Each row of numbers stands for one element and depends on some of the facts below. Use the named rows to name the rest.

Named rows:
[ -3  -5 -15   1  -5  -9   5   5 -15 -17  14   0 -10   3 -32 -22 -22  14
  -7  28   3   3  15   9   4 -20  -3  -1] : dridre
[ 36  20  33   4  15  -7 -17   7  -7  -9   6   2 -19  25  11   7  24   1
   1  -7 -16 -11 -16  -9  -8  41  12 -27] : grubes
[  3  13  -9   6 -29   5  10  -4   6  23 -12   1  -2 -10   9  15 -13  13
   2  -6  23  16   8 -15   5 -12  -2  -7] : plesti
[ -5 -33   0   1   3  10   9   2  -2  -5   7  -7  24   1 -13  -4   4 -15
   1  -5 -25   0   8  13  16   8 -15  37] : klustopil
[ -9   9 -24  -2   1   2  -9  -6  -3  -1  -7   4   9 -10  18  -6   4  -3
  14   8   6   4   1   0  -2   6   2  -9] : denin
[ 23  14  37   4  32   5   0  -2  -5  -3  -7   2 -29  26  14 -21  16   7
 -18 -24  -1 -24  -9   3 -22  11  16 -18] : nudrin
[ -7 -35  -2  -1  10  14  20   2  -3  -5   2 -10  21  -5 -18 -12   4 -18
  -6 -13 -26 -11   6  17   9  -7 -15  37] : diskan
[ 30   1  28   4   3  -6   9  19 -17 -15  14   4 -51  34 -30 -35 -10  12
 -21   8 -19 -16  -1  24  -7  -4   9 -15] : kliplon
[ -6   6   2  -4  17 -13 -17 -11   5  -8   5  -2  17   0   7  23   4  -1
   7   6  11   7  -4 -24  -7   8  -3  -3] : vegru
[ -5  15  -3   0 -26  -3   5  -1   6  17  -2  -4   4 -14  -5  38 -13   2
   3  -1  21  22  -4 -34  13  -7  -3  -5] : radrum
[ -5 -37  -2  -4   8  11  22   0   1  -5   0 -12  21  -8 -18  -9   2 -18
  -1 -10 -31 -12   8  19   6 -10 -16  35] : tokil
[ -2 -33  -2   6  -3  11   6  -2  -3  -2   6  -5  24   5  -6  -8   5  -8
   6  -2 -24   2  18  18  16  13 -13  39] : totak
[-11  -4  -5   1  -1 -23 -23   7   7  -8  18   7  21 -13  -5   7  13  10
  -6   9  15   0   2  11  -4   1  -2  -9] : zogik
[ -5  -1 -12  -2  13  -4 -15 -13   8   2   0   1  31  -3  13  19   3   1
   1   7  18  10  -7  -5  -4  -2  -9  -5] : stazol
[-13 -31  -2  -2   0   3   1   1   0  -8  15 -10  34  -3 -20  16   4 -20
   8   4 -24  10   4  -3  26  15 -16  41] : kiril
[ -3  12  -8   1 -13   8  26   8   9  15 -17   8 -16 -14   3  16 -16  -1
  -6 -20  21   3   1 -12  -8 -34  -5  -4] : klugibra
[ -3 -31   0   2   3   9   9   1  -2  -5   7  -7  22   3 -12  -4   4 -14
   1  -4 -25  -2   8  13  15   7 -13  35] : mepe
[ -5 -34   0   1   2  10  10   1  -2  -5   8  -8  26  -1 -14  -3   5 -16
   2  -6 -25   0   9  14  16   7 -14  39] : kleke

Facts:
ζ: belongs to class; β: comes just before; σ: is directly part of; Φ: is of sort
ζ b <- banos bikar bitrul broskudim brutok gedris getra gresus grotan grubes klivik klubu klustem ligri liste mekol mesam mutrek nobrimur nudrin pido plotran pusus razu regin sedrek sekla sibrilil skurul stazol stebrum stisakik stofebrem stuplek tiri tranem trimus trogugram vegru vonato zogik zubrol
ζ a <- bastuk bebol biste brasilu bratreso bravuklin breplur bridos brozis denin desos dribol drorim drovuk drurik drutre duni fadru fafil fakogem feskis fleta fogriplim gikil gogik gopo gravaskin gufen kebripe klebos kliklu klonam lozul maras nademan nodra pastem pefe pezok pidin pime pleklisak ploskon posin ridruri roka savi sesudrik skezorer skimuzum skotar stanir stubrim studrestil stukluk tastos tigis toklas tregim vagrugra vame vilak vufli zadrama zalar zapo zunan
ζ d <- bidre bistak bragrin briri bruzin didizan dridre drigru flidrel gazor klabuso klader kliplon klugom loror nitek rupluva skegrakli skegur skunise sokan stupetrar vemise zinosker
ζ c <- brano brebes brebrudek buska drafufli droseli dupil feskam flodri fosor fulol gegu kelafek klugibra kozesur lipe mavasil mesek modror muka napil pifik plesti plipi plutisil radrum rodrun roskon skidrodro sogo sogrir soten stabri suklu teda tibrok toske tribok trorar vafis vilum vuvuflal zamo zekin zigron zomumor
β:
baki > fogriplim > droseli > skezorer > datre > skurul
bragrin > trimus > briri > drafufli > drovuk
bratro > sibras > paklu > brasilu > flamim > skigren > vibibi > vulim > kose
brebes > suklu > brebrudek > kozesur > stanir
drigru > muka > gedris > dridre
drorim > brozis > pleklisak > feskis > pastem > skotar
duni > gogik > grusos
flidrel > tiri > denin > lozul > stupetrar
fubok > breplur > bidre > nitek > diskan > zadrama
gazor > bitrul > roskon > pime > tigis
gikil > zogik > plesti > vame > skimuzum > klugibra
grubes > mesam > bistak > stukluk > plotran
kebripe > sesudrik > pidin > tranem > getra
kiril > govur > zalom > broskudim > padraskin > giflil > savi
klabuso > bastuk > kelafek > gegu > loror > klivik > grotan
klebos > mesek > vagrugra > klonam > brutok
nademan > drurik > fadru > zalar > biste > gravaskin
pefe > bikar > ligri > posin > stubrim
pezok > skidrodro > tistas > bridos > tokil
pifik > vemise > regin > stuplek > stisakik
plipi > modror > klustem > flodri > fleta > fakogem
ploskon > vafis > maras > sogrir > mavasil
radrum > stazol > sogo
razu > nodra
ridruri > skegur > totak > skunise
rodrun > gopo > didizan > bruzin
sedrek > vuvuflal > drutre > liste
sibrilil > fulol > vonato > soten > nudrin > mutrek
skegrakli > klugom > befa > sastir > flobru
stebrum > tribok > tastos > klubu > pido
stofebrem > banos > sekla > dupil > sokan > tibrok
teda > klader > zapo > gufen > fosor > kliklu
toklas > nobrimur > drukil > skimo > roka > bebol
tregim > degun > nakagun > bravuklin > sakek > kitol > mekol
trorar > feskam > zomumor > rupluva > plutisil
vegru > trogugram > vilak > lipe > fafil
zamo > pusus > stabri > napil > vilum > toske
zinosker > buska > desos > dribol > gresus
zubrol > brano > vufli > zigron > kliplon
zunan > zekin > bratreso
σ voflos <- baki datre droseli fogriplim skezorer skurul
σ govur <- banos dupil sekla sokan stofebrem tibrok
σ datre <- bastuk gegu grotan kelafek klabuso klivik loror
σ klustopil <- bebol drukil nobrimur roka skimo toklas
σ duklus <- befa flobru klugom sastir skegrakli
σ kleke <- bidre breplur diskan fubok nitek zadrama
σ padraskin <- bikar ligri pefe posin stubrim
σ flamim <- bistak grubes mesam plotran stukluk
σ bratro <- biste drurik fadru gravaskin nademan zalar
σ vulim <- bitrul gazor pime roskon tigis
σ sastir <- bragrin briri drafufli drovuk trimus
σ kose <- brano kliplon vufli zigron zubrol
σ plonuk <- brasilu bratro flamim kose paklu sibras skigren vibibi vulim
σ skimo <- bratreso zekin zunan
σ starem <- bravuklin degun kitol mekol nakagun sakek tregim
σ diskan <- brebes brebrudek kozesur stanir suklu
σ dreras <- bridos pezok skidrodro tistas tokil
σ toski <- broskudim giflil govur kiril padraskin savi zalom
σ tistas <- brozis drorim feskis pastem pleklisak skotar
σ kiril <- brutok klebos klonam mesek vagrugra
σ braple <- bruzin didizan gopo rodrun
σ kitol <- buska desos dribol gresus zinosker
σ flobru <- denin flidrel lozul stupetrar tiri
σ grusos <- dridre drigru gedris muka
σ sibras <- drutre liste sedrek vuvuflal
σ mepe <- duni gogik grusos
σ drukil <- fafil lipe trogugram vegru vilak
σ tokil <- fakogem fleta flodri klustem modror plipi
σ paklu <- feskam plutisil rupluva trorar zomumor
σ degun <- fosor gufen klader kliklu teda zapo
σ skigren <- fulol mutrek nudrin sibrilil soten vonato
σ giflil <- getra kebripe pidin sesudrik tranem
σ fubok <- gikil klugibra plesti skimuzum vame zogik
σ totak <- klubu pido stebrum tastos tribok
σ baki <- maras mavasil ploskon sogrir vafis
σ sakek <- napil pusus stabri toske vilum zamo
σ befa <- nodra razu
σ vibibi <- pifik regin stisakik stuplek vemise
σ nakagun <- radrum sogo stazol
σ zaplas <- ridruri skegur skunise totak
σ zalom <- studrestil
Φ e <- banos bastuk bistak brasilu bratreso bravuklin brebes brebrudek buska didizan dribol dupil fafil flidrel fulol gravaskin grotan gufen kelafek klabuso klebos lipe loror lozul mekol nodra nudrin rodrun sibrilil skotar sogrir stofebrem stubrim stukluk suklu tiri tribok vegru vilak vonato zadrama zekin zomumor
Φ h <- bebol bitrul breplur briri broskudim bruzin drafufli drorim duni fadru feskam feskis gazor gegu gikil gogik gopo kebripe klugibra klugom kozesur ligri mutrek nitek nobrimur pastem pido pime pleklisak plesti pusus radrum razu rupluva sekla skimuzum skunise stanir stazol stebrum studrestil stupetrar tastos toklas tranem trimus vame zigron zinosker zunan
Φ g <- bidre bikar dridre drigru droseli drovuk fakogem fleta flodri fogriplim gedris kliplon klivik klonam klubu liste maras mavasil modror pefe plipi ploskon plotran plutisil posin ridruri savi sedrek sesudrik skezorer skurul sokan stisakik stuplek tregim trogugram trorar vafis vagrugra vemise vilum vufli zogik zubrol
Φ f <- biste bragrin brano bridos brozis brutok denin desos drurik drutre fosor getra gresus grubes klader kliklu klustem mesam mesek muka nademan napil pezok pidin pifik regin roka roskon skegrakli skegur skidrodro sogo soten stabri teda tibrok tigis toske vuvuflal zalar zamo zapo

Which element is each row?
No name comes twice in this set of rows, the named rows included.
[ 38  29  29  13 -18  11  16  11 -18  18 -16  -1 -43  12   5 -16   6  13
 -14 -28   3  -8  -2  -7   2  14  20 -31] | soten
[ 27  18  20   5   3   7 -11   2  -6   2  -6   5 -30  25  25 -21  18   4
   6  -5 -18 -13  -7  13  -8  33  18 -22] | drutre
[ -3  -2  -7  -2  -8 -19 -10  13 -12 -22  26   2  -9   9 -36   5 -21   5
  -1  36   2  17   2  -5  13  -3  -5   1] | drigru
[-17  -6 -13   0  -2 -25 -23   5   9  -9  18   7  27 -18  -6   9  11   9
  -4  12  19   4   3   8  -3  -4  -5  -8] | bikar
[ 28  14  28   2   3   5  -9  -8  10   7  -5   3 -32  29  28 -12  11  13
   7   3 -22 -16  -8  13 -14  24  17 -19] | fadru
[-13 -11 -23  -4   1  -9  12   9 -12 -19  12   2  -5  -6 -37 -17 -26   3
 -11  23   7   2   9  11   1 -36 -10   4] | sokan
[ -1  -8 -14  -9  14   5  14  -8 -16  -9  -8  -7  -8  13 -19 -12 -33  -6
  -4  13   6   8   2  -2  -4 -30 -11   6] | loror
[-12   8 -22  -4   8   7   1  -9  -5  -1 -10  -3   9 -17  10 -12   4  -4
   8   2   1  -6  -1  -4  -4  -3   5  -8] | bridos
[ 32 -25  46   6   0   7  -3   8  -6   3  10  -5  -9  39  -6 -12  20  -9
  -8 -13 -42  -8  -6  31  16  41   1  20] | sibras
[ 24  17  30   9  35  12   4  10   3  -7  -2  15 -35  29  20 -12  14   5
 -18 -27  -3 -26 -11   6 -24   7  11 -14] | mutrek
[ 25  19  40   8 -25  -8  16  25   0  11   2   5 -53   3 -14 -16   8  20
 -23 -23  -2 -21   0  11  -8  -4  20 -28] | plutisil
[ 37  24  40   9 -26   1   5   3  -3  24 -15   3 -44  25  14  -4  -1  19
  -2 -20   4   0   4  -4  -5  16  16 -22] | zomumor
[ 22  17  30   3  14  12   0  -9   2   6  -6  -2 -33  24  20 -23  12  14
  -5  -2 -18 -22 -11   7 -12  17  23 -17] | pime
[ 38  24  37  10 -19  10  19   1  -1  24 -15  -4 -44  17   8  -8   0  21
 -11 -20  -2 -11  -3  -7  -4   6  19 -26] | zigron
[-25   7  -9 -11   7  -7 -17 -12   7  -3   2  -4  14  -9   7  21  -4  -9
  13  14   9  13  -9 -23   2   4   2   4] | klebos

Now the same elements, written a new way:
Named rows:
[ -7   2  -8 -14  -9  -2  24  -2  -2   3   6  -4   8   9  -7  16 -10 -11
  -5  -7  -4   2 -13   2  -9 -17   2   3  12  10 -13  -8 -15   3   4   8
   3   2   8  12   7   4  14  -3  -9   6] : flodri
[  0  -6  13   0 -14   0  15   1   8 -12   6 -10   8   0  -2 -13   3  -3
   6   6  -2  -1   6   6  -2  11   6   5   0 -14   7   0  15  -2  -4  -6
  -6   2  -7  -6   1   5   5  -6 -17  13] : klubu
[ -3   1 -12  -1  -9   2  40  -8  -4  -5  10  13  -3  13  -4  31  -3  -3
  -7  -6  -3   9 -16   4  -4 -22   8   0  11   3 -20 -13 -15   2   8  -9
   7  -1   5  16   4   1   4  -3  -1  -8] : plipi
[-17   3  -5  -7   1   0  -6   0  -2   6   3   2   3   3 -11   1   0  -9
  -4  -4  -3  -1  -5  -4  -4  -9   6   2   4  12 -15  -8  -1   0   7   4
 -11   4  18   6   3   1  11   2   1   8] : kozesur
[-10  -1  -4  -4   8   3   5   1  -2  -1  16  -2   2  -1  -7  -3   6  -2
   6  -2  -6   9  -4   3   2   2  -5   6  14   0 -14  -2   6   3  -4  17
  -7   5   0  -5   4   5   4  -1  -7  18] : skimo
[ 16   2  -9  15  -6  -5  -8  -1   0  27 -21  19  -4  12  -1  21   2   3
  -1  -6   2   2   0 -12   0  -3 -12 -11  -3  12   1  -3 -22  10   2  -4
  32  -7   8  17 -10 -15  -9  10  13  -9] : brano
[ 26  -6  12   9 -16  -7   1   4  11  17 -21 -11  10   6   6  -9  -3   2
  10   3   3  -5  15  -3  -4  20 -17  -3  -6  -7  29   9  -8   9 -11   9
  28  -5 -13   0  -7  -7  -3   1 -16  14] : stisakik
[ 14   2  -9  14  -6  -8 -13   3  -2  23 -24  12   2  10  -3  13  -4  12
  -3  -4   2  -2  -1 -15  -5  -2 -18 -10  -3  16  12  -3 -32  10   2  -2
  29  -2   6  18 -10 -14  -7   6  19  -3] : zomumor
[-17   3  -6  -7   1   0  -6   1  -2   5   3   2   3   4 -11   1   0 -10
  -5  -4  -3  -1  -5  -3  -4  -9   6   2   5  12 -14  -8  -1   0   7   4
 -11   3  18   6   2   0  11   1   1   7] : gegu
[ -5   1 -10  -5  -9   1  34  -6  -4  -3   9   8   1  12  -5  26  -5  -6
  -6  -6  -3   6 -15   4  -5 -21   7   0  11   5 -17 -12 -15   3   7  -4
   7   0   7  15   5   1   7  -3  -4  -2] : modror
[-12  -4  -5  -5   6   9   9  -2  -4  -9  26   6   1  -4  -5   2   9   0
   5  -1  -7   6  -6   5   6   0  -5  11  18  -1 -22  -3   9   3  -1  12
 -11   7  -3  -8   4   5   4  -2  -5  21] : starem
[  9   3   2 -26   2  -6   8   0   0   0  -8 -31   7  -6   9   3 -21 -11
  -3  -5   3 -12   0  11  -7  -7  -5   3  -1   3  15  13  -9  -3  -4  25
   0  -3 -10  -4  12  10  16  -5 -20  -4] : fakogem
[-23   3  -1 -19   1  -2 -15   5  -1   7   2 -10  12  -1 -16  -8  -3 -17
  -3  -4  -4  -3  -8  -4  -8  -7   5   7   9  16 -12  -6   3  -2   4   9
 -18   7  21   1   6   5  21   1  -5  16] : tibrok
[  5   3   1  -3   7  -4  -8   1  -3 -11  -7  -7  -5 -10   7   1  -7   8
  -5   4   5  -7   1   3   2  -3   0  -4  -8  -1  14   7   0  -6   1  -4
  -8   0  -8  -2   2   2  -1  -3   9 -18] : bratreso
[-16  -1  -2 -12  11   3   2   2  -1  -4  19  -8   5  -4 -10 -10   5  -7
   6  -1  -7   7  -5   3   0   2  -3  10  16   2 -16  -2  11   1  -4  21
 -16   8   2  -9   8   9   9  -3 -13  24] : padraskin
[ 13   0   2   2 -13  -2 -13   2   2  36 -19   0   9  16   2 -15  -7  -2
   1  -7   2   4   1  -9  -9   4 -13  -4  -5  13  11   0 -31  10  -2   6
  35  -4   7   6  -8 -10  -3   8  12  12] : kliplon
[-10  -5   9  -3  -7   4  12   1   7 -16  11  -9   9  -3  -3 -14   0  -5
   7   6  -3  -6   5   1  -3  12  12  10   0 -16   2  -2  22  -4  -2  -3
 -19   3  -4  -7   4   8   2  -7 -25  12] : broskudim
[-15   2  -7   0  -1  -1  -1   1  -5  -4   2   9   3   3 -12   5  -1   3
  -7   0  -3   2 -10  -7  -4 -11   4   0   6  11  -8 -11  -9   0   7  -9
  -7   7  13   9   1   0   6  -2  14   2] : brebrudek

Name these rows:
No name comes twice in this set of rows, the named rows included.
[-21   3  -4  -6  -1  -2  -4   3  -4  -6   4   1   8   0 -16  -1  -2  -1
  -8   0  -4   0 -11  -7  -6 -11   6   3   9  14  -9 -11  -5  -2   8  -6
 -16   8  16   6   3   3  12  -3  10   8] | dupil
[ 12  -1   0   0  20  -6 -20   5   4  31 -16  -2   9   2   4 -10  -3   2
   8  -6  -5   6  13  -3   0  15 -22   0   7  12  11   8 -22  14 -13  32
  22  -2  -4  -6  -7  -9   4   6  -7  20] | skigren
[ -7  -6   8   9 -12   2  22   0   5 -28  10   2   6  -2  -3  -5   2   9
   2  10  -3  -1   0  -1  -2   7  12   6   1 -19   6  -7  16  -5   0 -24
 -15   4  -8  -1   0   5  -6 -10 -11   1] | banos
[  0   4   3 -18  -6  -5 -25   5  -2  -1  -3 -34  -2 -14  -3  -9  -4 -12
   2   3   8 -19  -3   0  -2   0  -9   1  -8   4   9  13  20  -9   1  17
 -15   3   0  -6  12  12   7   2  -7   2] | kliklu
[-10  -2  -7   4  -1   6  16  -1  -4 -11  27   2  -8   0 -11   6  16   1
   7   2  -4  10 -12   1   5  -2  -6   4  13  -6 -24  -5  18   0   1   6
  -9   7  -1   0   6   8  -6  -1   0  14] | degun
[-15   2  -6  -2   0   1   0  -2  -3   2   5   8   0   5 -10   5   3  -7
  -5  -3  -3   1  -6  -3  -2 -10   7   0   3   9 -17  -9  -1   0   7  -2
  -9   3  16   7   1  -1   7   1   5   4] | plesti
[ 34   4  -2  -1 -14 -14 -28   7   0  23 -33 -31   2  -4   7   4 -18   7
   4   1  12 -26   4 -13  -8   7 -39  -8 -16   9  42  21 -19   4  -4  24
  30  -4 -13   9   3  -2  -9   4   1  -3] | gravaskin
[ 18   2 -10  19  -6  -3  -3  -2  -1  24 -19  24  -8  13   1  27   4   6
  -1  -5   2   6  -1 -12   1  -5 -10 -12  -3  10  -2  -4 -24  10   3  -9
  34  -8   7  18 -12 -16 -13  10  16 -13] | pifik
[-18   2  -7  -1   0   3   5  -2  -3  -5   9  13  -3   3 -11  11   6  -7
  -6  -2  -4   6 -12  -2   0 -14  13   1   8   7 -23 -12   4  -2   8 -14
 -11   3  17   8   2   0   6   2   7  -3] | mesek
[ 17  -1  -6   5   7  -4 -10   3   2  28 -10  -3   3   4   2   0   0   4
  11  -5  -2   3   6  -6  -1  12 -29  -2   6   7   8   8 -18  14 -10  30
  28  -2  -7   1  -4  -6  -6   6  -6  19] | flamim
[ 15   2  -8  11  -5  -5 -12   1   1  30 -22  13   0  11  -1  17  -1   1
   0  -5   2   1   0 -12  -3  -2 -15  -9  -2  15   4  -1 -25  10   1   2
  31  -6   9  16  -9 -14  -6  10  10  -3] | roskon
[ 11   1  -3  14 -13   0 -12   1  -1  26 -18  13   7  14   4  -6 -10  12
  -1  -4   2   3  -3 -18 -10   3 -12  -5  -5   9  15  -6 -35   9   1  -9
  35  -4   4  12 -10 -12 -16   5  21  -2] | bistak
[ 13  -1  -2  -8   7  -8 -27   9   4  38 -16 -21  13   1  -3 -14  -7  -4
  13  -6  -3  -3   8  -8  -6  17 -35   2   7  14  16  12 -19  15 -13  47
  23   1  -3  -4   0  -3   5   5 -15  34] | vulim
[ 41   3  -7  18 -15  -6  -4  -3  -1  15 -23  -2 -18   2  15  31  -3   9
   3   0  14 -12   2  -7   4   0 -25 -15 -17  -4  20  15 -10   3  -1   0
  39 -12 -16  16  -4  -8 -27   9   8 -29] | nademan
[ 12   0  -1 -13   8  -9 -32  10   4  40 -17 -27  17   0  -3 -18  -9  -7
  14  -6  -3  -6  10  -8  -8  18 -37   5   8  16  19  14 -19  15 -14  53
  21   1  -3  -5   2  -1   9   6 -18  38] | kose

